(in the rows, 128 means zero)
Each row of numbers stands for one node and depends on some of the facts below. Use the named rows to name the rest.

Facts:
[J10, J105, J110, J121, J122, J134, J136, J154, J159, J192, J256, J260, J265, J274, J280, J288, J29, J315, J324, J328, J362, J375, J400, J403, J41, J422, J425, J431, J434, J44, J442, J462, J48, J486, J503, J520, J531, J550, J552, J558, J593, J596, J598, J6, J615, J619, J624, J630, J656, J672, J685, J694, J701, J704, J717, J722, J727, J748, J754, J755, J759, J77, J780, J782, J821, J833, J842, J843, J851, J876, J9, J912, J914, J915, J922, J932, J941, J943, J957, J968, J981, J986, J991, J994, J998] β 423
[J169, J2, J208, J223, J243, J249, J263, J266, J290, J3, J32, J323, J34, J346, J364, J392, J412, J456, J490, J492, J525, J53, J532, J551, J557, J566, J572, J606, J611, J617, J636, J716, J726, J738, J747, J769, J770, J795, J797, J812, J828, J946, J947] β 933
ζ J458 <- J10, J274, J364, J490, J492, J558, J685, J812, J922
ζ J124 <- J105, J122, J169, J324, J425, J44, J747, J876, J9
ζ J622 <- J110, J266, J32, J557, J596, J617, J843
ζ J20 <- J121, J256, J434, J615, J672, J717, J797, J842
ζ J995 <- J134, J154, J315, J716, J722, J754, J759, J932, J941
ζ J340 <- J136, J263, J456, J462, J572, J986
ζ J502 <- J159, J29, J656, J694, J701, J769, J912, J957, J981
ζ J391 <- J192, J208, J249, J362, J624, J770, J795
ζ J745 <- J2, J566, J946
ζ J396 <- J223, J34, J915
ζ J589 <- J243, J288, J346, J431, J6, J606, J630, J914
ζ J483 <- J260, J290, J323, J375, J550, J991
ζ J634 <- J265, J403, J422, J551, J727, J828
ζ J126 <- J280, J503, J525, J755, J780, J851, J943, J947
ζ J862 <- J3, J328, J392, J531, J532, J726, J748
ζ J339 <- J400, J41, J552, J611, J738, J77
ζ J157 <- J412, J48, J53, J636, J782, J833, J968, J998
ζ J830 <- J442, J486
ζ J583 <- J520, J593, J598, J619, J704, J821, J994
[J110, J136, J392] Π J727
[J122, J462, J745] Π J830
[J134, J456, J6, J622, J754, J769, J912, J914] Π J263
[J154, J169, J263, J274, J3, J32, J339, J558, J572] Π J611
[J169] Π J456
[J249] Π J782
[J249, J323, J617, J622, J656, J704, J797, J862, J994] Π J223
[J249, J400, J425, J486, J77, J797, J947] Π J3
[J256, J260, J636] Π J797
[J260, J288, J290] Π J256
[J274, J425, J486, J694, J9] Π J32
[J274, J486] Π J769
[J274] Π J812
[J290] Π J617
[J323, J400] Π J694
[J346, J403, J941] Π J795
[J364, J425, J462, J557, J611, J636, J770, J795, J912] Π J503
[J375, J48, J596, J722] Π J154
[J375, J551, J717, J812] Π J995
[J400] Π J912
[J403] Π J290
[J403] Π J748
[J44, J717] Π J110
[J44, J6] Π J53
[J456] Π J396
[J492] Π J770
[J502] Π J946
[J502, J842] Π J722
[J552, J617] Π J981
[J552, J636, J947] Π J566
[J558] Π J339
[J572, J615, J624, J797] Π J759
[J596] Π J249
[J596, J994] Π J121
[J617] Π J914
[J622, J748] Π J9
[J656] Π J615
[J656] Π J288
[J754] Π J364
[J795, J968] Π J704
[J828] Π J6
[J914] Π J557
[J914] Π J425
[J946] Π J323
λ (each to the one after it):
J2 J566 J946
J260 J323 J991 J550 J375 J290
J263 J456 J986 J462 J572 J136
J29 J701 J957 J769 J656 J912 J159 J981 J694
J3 J726 J531 J532 J328 J748 J392
J315 J722 J154 J754 J932 J759 J134 J941 J716
J32 J557 J617 J110 J266 J843 J596
J34 J223 J915
J362 J208 J795 J770 J624 J192 J249
J400 J611 J552 J738 J77 J41
J425 J105 J44 J876 J9 J122 J324 J169 J747
J431 J6 J914 J346 J243 J288 J630 J606
J442 J486
J525 J851 J947 J280 J943 J780 J755 J503
J619 J520 J593 J994 J598 J821 J704
J685 J922 J490 J274 J558 J10 J364 J812 J492
J727 J551 J265 J828 J422 J403
J797 J256 J615 J842 J717 J672 J121 J434
J998 J412 J53 J48 J636 J782 J833 J968

Some rows with their names:
J412: [ 92 133 107 147 122 150 145 115 130 105  82  92  91 116 125 123 154 121
 125 137 132 178 132 106 130  87 129  99 106 158 152 105 147 155 181 142
 107 148  91 129 115 160 128 149 182 164 172 109]
J876: [124 136 169 133  86 126 144 138 145 150  88 119 119 153 117 108 133 132
 164 136 167 130  99 111 164 104  77 124  99  94 153 102 142 154 195 115
 106 115 167 117 150 151 116 158 151 124  84 106]
J263: [129 146 113 185 203 100 199 178  93 173 113  56 113  71 126 145  94 167
  68 124 157 172 167 114 115 121 133 135  93 113 128  71  50 124 147 142
 133 142  90 219 180 136 155 148 211 221 178 163]
J583: [ 86 147 123 135 113 169 141 124 109 133 135 124 113 135 112 191 131 134
 134 147 110 142 124 148 164 117 145 113  77 155 136 140 136 125 148 105
  99 109  79  99 104 105 116 129  93 121  96 107]
J53: [101 143 110 140 119 138 145 122 132 105  97  99  87 124 125 133 143 128
 115 136 130 174 136 126 122  91 148 120 106 156 146 122 147 158 177 150
 120 153  99 124 127 156 130 129 183 144 154 112]
J315: [ 49 122 102 100  67 127 167 132 168 153 122  83 111  89  91  95 155 126
 183 143 172 146 154  83  96  55  50  88  93 163 171  72 126 164 143  76
  75  99 125 193 133 132 152 144 135 170 166 122]
J431: [ 87 142 103 129 116 137 159 142 150 139  65  73 124 104 100 122 183 104
 150 118 160 144 124  77 126  76  73 101 109 155 166  96 126 140 167 117
 107 116 120 153 125 152 117 181 163 155 146 106]
J362: [ 80 136 116 130 112 137 155 141 150 137  75  74 123 106  96 128 182 105
 158 131 162 142 134  73 129  81  71  93 103 150 163  86 128 142 167 111
 112 107 118 150 119 144 122 176 159 159 144 119]
J747: [158 142 188 124  88 121 113  87 131 111 137 166  94 190 140 117  68 154
 131 157 112 150  93 185 159 147 172 155 113  84 122 162 179 164 179 154
 110 145 156  48 147 151 133  88 135  84  66  91]
J566: [109 137 130 126 114 137 132  98 139  96 111 121  99 139 126 132 129 124
 129 151 113 162 136 137 131 114 156 110 114 139 137 132 157 153 160 142
 118 143 100  96 113 138 135 119 150 133 139 105]
J932: [ 79 133 120  80  73 118 144 116 171 143 151 116 129 123  91  99 112 127
 172 146 149 133 147 127  89  91  89 119 113 145 153 121 138 159 111  91
  75 110 140 137 140 130 155 104 106 119 123 110]
J403: [178 119 142 105 139 108  93 137 118 121 174 183 160 155 150 123  94 138
 104 112 113  85 116 160 111 171 148 178 174 114 101 175 131 105  61 137
 155 125 170 102 138 114 128  90  88  69  94 135]
J717: [166 121 114 126 148 114 107 151 108 132 135 149 149 122 149 120 123 130
 102  99 141 107 117 125 110 137 118 162 160 128 115 142 116 116  89 134
 152 130 165 142 136 130 121 126 122 105 130 138]
J994: [157 110 123 130 137 125  90 145 101 123 142 157 134 123 153 112 134 125
 116 108 147 108 114 113 117 135 103 131 150 115 118 126 124 114  99 126
 155 122 175 154 110 128 116 125 100 112 147 159]
J622: [138 122 125 170 138 154 118 167  54 135 187 162 114 120 157 194 116 170
  89 108 140 110 135 155 149 130 144 158  88 148 107 133 109 105 112 111
 144 124 119 156 113  79 122 109  90 128 121 172]
J288: [177 112 125 118 142 114  89 141 102 123 146 172 149 135 157 109 119 127
 105  97 134 101 110 135 109 145 121 164 171 122 111 152 133 111  84 140
 158 137 177 125 128 131 117 116 104  93 127 143]
J425: [160  57 165 166 120 138 156 176 105 158  75 149 148 128 164  88 163 149
 154 103 161  91 117  71 188 137  46  98 133  97 145  33  82 111 147 102
 124  98 125 192 150 123 124 215 166 208 165 117]
J492: [138 110 158 159 117 107  93  96 146  89 167 161 141 142 152 111 123 153
  90 142  66 112 138 212 103 191 195 149 199 102  64 173 141 118 119 212
 180 151 141 125 128 115 135  88  97 107 112 159]
J243: [118 146 118 127 124 136 130  98 132 101 109 116 100 137 125 131 120 126
 117 141 107 170 122 144 123 112 162 131 128 146 135 149 158 145 153 155
 115 156 106  91 120 154 129 111 159 120 136  99]

Which node is each row?
No name comes twice in this set of rows, the named rows included.
[120 113  93  88 173  97 154 136 126 212 140  94 166  69  92  81  70 126
 135 159 151 167 133  99  94 149  78  86 124  96 140  65  58 125  72  88
  68 102 142 224 153 131 168 142 103 198 162 137] -> J154
[117 151 119 105 122 120 130 123 157 129  99 114 141 135 106 123 135 106
 135 125 132 134 117 126 114 113 118 139 134 143 147 153 143 140 136 132
 115 125 145  95 133 148 115 133 134  95  99  95] -> J943
[146 110 126 131 139 124 120 154 114 133 131 137 145 116 142 119 140 128
 120 106 147 103 127 107 123 131 100 129 143 118 123 115 113 112 109 122
 146 116 151 162 127 127 124 140 123 133 140 150] -> J552
[137 135 123 189 147 111 162 172  87 126 146 102  89  97 158 151 120 173
  77 108 161 138 165 136 112  98 141 163 106 136 116 114  95 137 145 146
 165 149 108 188 158 123 143 113 197 170 169 174] -> J456
[172 127 122 119 185 118 110 103  95 134 149 149 133 128 145 120  56 137
  85 155  93 166 116 160 127 184 179 130 142  90 100 137 113 119  99 158
 126 148 122 118 130 137 144 104 118 134 136 129] -> J572
[ 69 146 149 131  90 100 134 107 201 124 107  88 155 125  77 118 178 106
 148 148 102 118 126 158 101 138 125 115 165 119 108 151 148 130 163 174
 143 116 162 123 134 136 107 134  95 100  72 135] -> J10
[136 129 106 133 215 144 152 130  66 197 139 114 164  98 103 174  65 134
  99 154 100 168 115 139 170 193 149  98  85 109 114 102  60  89  95 115
  83 105  82 151 120  98 135 145  78 175 113 123] -> J339
[157 119 125 152 141 126 112 131  96 104 158 150  99 130 169 132 100 155
  86 122 118 134 142 152 118 135 161 154 137 119 111 135 126 126 123 154
 151 150 122 140 130 124 143  98 143 133 152 151] -> J828
[115 123 130 141 167  87 137 129 159 170 109  86 188  87  89 102 135 117
 113 142 104 132 120 146 105 194 116 102 173  82  90 106  83 101 120 176
 139 109 166 184 147 133 123 157  92 153 106 160] -> J558
[139 136 117 172 152  98 162 206 108 156 130  96 124  89 139 142 144 155
  91  72 185 102 154 115  94  92  98 180 125 145 130 116  86 119 124 131
 164 130 153 196 171 126 125 140 184 145 147 164] -> J6
[141  74 113 147 203 132 187 136 110 150  87 111 166 105 142 117 116 136
 118 145  81 148 152 111 158 183 141  92 154 117 126  54  54  95  91 134
 109 120  16 168 153 117 170 189 184 251 200  82] -> J611
[159  98 123 161 130 148  89 133  74  90 147 159  89 116 181 121 136 147
  92 119 139 141 131 123 126 117 130 118 128 126 113 107 135 135 139 151
 161 153 142 171  98 129 132 115 134 151 194 175] -> J617
[111  97 102 115 113 120 131 153 119 162 159 123 130  81 125  82 122 142
 138 127 176 128 148  89  91  98  62 102 115 124 141  63  93 140  91  86
  97 112 152 228 133 119 157 130 112 177 188 166] -> J722

The same nodes again, as new rows of numbers:
Some nodes and their rows:
J9: [117 126  97 114 138 131  82 127 113 181 179 200  99 132 161 184 153 121
 168 113 160 129 107  95 132 156 157 131 126 138  87  68 127 106 141 125
 145 129]
J991: [107  93  82  97 157 133  92 126 130 182 139 180 140 142 151 166 143 112
 180 141 168 101  77 107 131 112 181 160 123 131 135 117 133 102 150 118
 140 154]
J922: [105  86  81  89 150 142  89 151 117 179 156 168 138 137 155 174 125 119
 172 152 183 110  89  93 136 109 191 165 134 131 124 105 136  99 149 125
 144 141]
J400: [111  91  81 117 170 104  92 136 115 161 181 156 111 134 175 177 146 112
 158 118 192 131  98  93 107 102 156 130 120 145 119  87 133 108 182 149
 141 121]
J422: [110 116  96  95 140 138  91 111 125 180 136 197 138 135 149 162 159 110
 179 134 160  93  79 110 135 129 166 165 119 132 121 102 120 103 158 118
 138 173]
J722: [124 107  76 134 168 100 101 107 143 145 121 188  78 106 149 152 180 106
 188 106 189 141  68 110 101 104 157 119 122 142 156 128 142 103 131 139
 150 132]
J260: [103  98  76 125 171 117  81 147 129 178 175 152 113 142 174 179 159 101
 158 127 178 127 100  92  96 101 168 118 136 137 133  95 140 101 176 143
 139 120]
J619: [106  85  74  98 166 134 102 144 133 175 140 164 135 138 149 169 129 116
 177 144 184 112  79 101 124 104 192 158 128 126 153 118 139 101 143 118
 140 134]
J192: [109 129 104  96 134 138  85 109 125 182 136 203 135 131 153 165 171 109
 180 130 155  88  79 123 138 144 159 163 115 138 107 102 114 108 163 114
 134 189]
J759: [145 145  97 141 163 121  88 100 153 183 145 213  81 123 137 169 194 107
 190 103 151 126  74 133 107 163 141 122 115 128 154 117 133 104 126  94
 150 144]
J656: [103 149  96 110 144 125  78 117 121 177 177 168 102 132 178 177 180  94
 158 125 161 106 104  94 111 120 151 119 127 155  89  72 122 103 195 141
 132 132]
J462: [123  98  99 117 164 114  97 113 121 177 176 169 137 155 161 181 164 120
 160 113 159 101 102 117 127 101 138 152 112 134  83  74 119 116 185 129
 140 126]
J782: [112 147  92 124 136 134  78 112 124 178 173 208  83 118 162 178 180 109
 179 112 157 127  93 100 125 171 155 121 125 145 113  92 123 104 140 122
 145 142]
J717: [114 116 104  88 134 105 105 100  99 136 158 200  94 105 169 155 140 121
 182 126 189 124  74 111 145 108 143 149 112 167  99 102 108 114 183 155
 142 158]
J532: [113 132  72  98 124 128 115 126 125 167 143 195 135 175 155 182 147 104
 164 164 165  91  77 136 134 105 170 158 154 133 148 117 124 109 142 106
 145 162]
J636: [115 149  81 119 132 104  98 110 120 165 179 181 104 174 174 189 179  95
 146 137 155  97  98 135 115 108 135 127 144 145 101  76 117 115 180 129
 139 128]
J392: [129 151  95  85 109 104 123  95  99 138 148 213 100 134 165 178 146 111
 172 149 167  99  72 152 152 122 138 158 133 163 109 108 105 132 165 142
 144 190]
J716: [146 157  95 119 115 103 120  93 143 173 112 215 115 162 141 174 196  91
 188 119 147  83  66 170 138 143 135 151 121 137 150 122 105 125 147  93
 138 202]
J862: [110 153 117 104 149 105  79 145 140 135 177 156  83 131 149 183 149  88
 144 114 168 125 109 105 106 116 148 118 144 157 131  68 152 109 149  80
 143 145]

Name these rows:
No name comes twice in this set of rows, the named rows included.
[118 149 118  97 151  97  88 132 131 134 179 155  82 139 153 184 144  85
 143 108 176 118 108 109 116 108 137 121 124 160 106  65 147 126 170  77
 144 139] -> J622
[107 116  80 126 161 130  80 137 129 180 172 172  98 132 166 179 168 108
 167 121 168 130  96  97 110 118 172 118 135 136 135  95 138 101 148 129
 144 125] -> J615
[122 129 107 110 139 125  88 104 107 170 182 199 102 141 166 185 165 125
 161 111 155 118 106 105 136 138 139 136 113 150  77  60 117 116 167 129
 146 131] -> J912
[163 143 116 105 166  96 112 108 144 129 133 200  73 104 131 159 127  87
 171 103 182 144  67 150 130 134 148 159 121 147 158 125 155 132 127  69
 156 176] -> J995
[117 139 102 121 143 128  81 107 123 185 175 203 108 139 159 180 181 113
 168 110 152 117  97 109 124 146 144 128 119 140  86  72 123 109 157 121
 139 135] -> J748
[131  82  77  93 159 129 117 137 106 146 154 203 111 105 141 162 116 138
 186 131 205 144  74  94 145 109 195 170 120 132 151 118 144 112 130 132
 153 134] -> J727
[136 132  75 103 120 116 112 122 105 145 181 210  89 156 164 189 136 126
 154 139 173 129  96 115 134 116 150 137 149 138 117  82 132 118 130 125
 150 122] -> J769
[140 125  75 119 139 114 119 119 118 168 179 195 115 181 157 191 155 116
 150 134 161 112  97 136 128 107 141 144 148 127 111  77 132 124 136 109
 145 127] -> J770
[153 142 110 131 167  94 107  91 132 156 148 209  89 121 148 165 196 111
 184 103 154 109  74 152 121 112 134 136 105 148 111  98 107 131 167 130
 144 146] -> J134
[131  94  98  90 145 120 109 111 104 144 157 208 102 104 153 163 127 135
 185 124 192 138  75 107 151 120 162 164 113 148 126 113 119 116 137 147
 151 155] -> J110
[125 125  68 126 144 117 108 136 128 174 177 185 109 181 161 191 157 114
 149 135 158 120 101 117 114 104 151 134 160 121 133  86 142 114 133 111
 148 124] -> J795
[113 158  97  90 104 137 100  99 110 179 146 216 130 172 158 185 175 101
 166 159 149  80  77 146 154 174 140 164 149 145  89  84 106 116 157 102
 131 202] -> J747
[114  95  83 116 165 104  93 126 108 156 178 163 107 124 177 178 148 117
 164 120 183 130  96  93 111 101 147 128 119 146 108  87 126 110 186 150
 141 120] -> J486
[122  88  74 129 172 107 115 111 154 169 110 166 134 129 139 154 170 109
 189 116 174 116  68 136 106 102 171 153 118 119 159 130 142 106 135 112
 146 141] -> J315
[112 157  84 116 111 109  90 103 111 159 172 208  79 157 178 188 182  92
 156 134 156 104  88 133 127 140 136 119 149 159 109  82 113 107 168 140
 142 143] -> J249

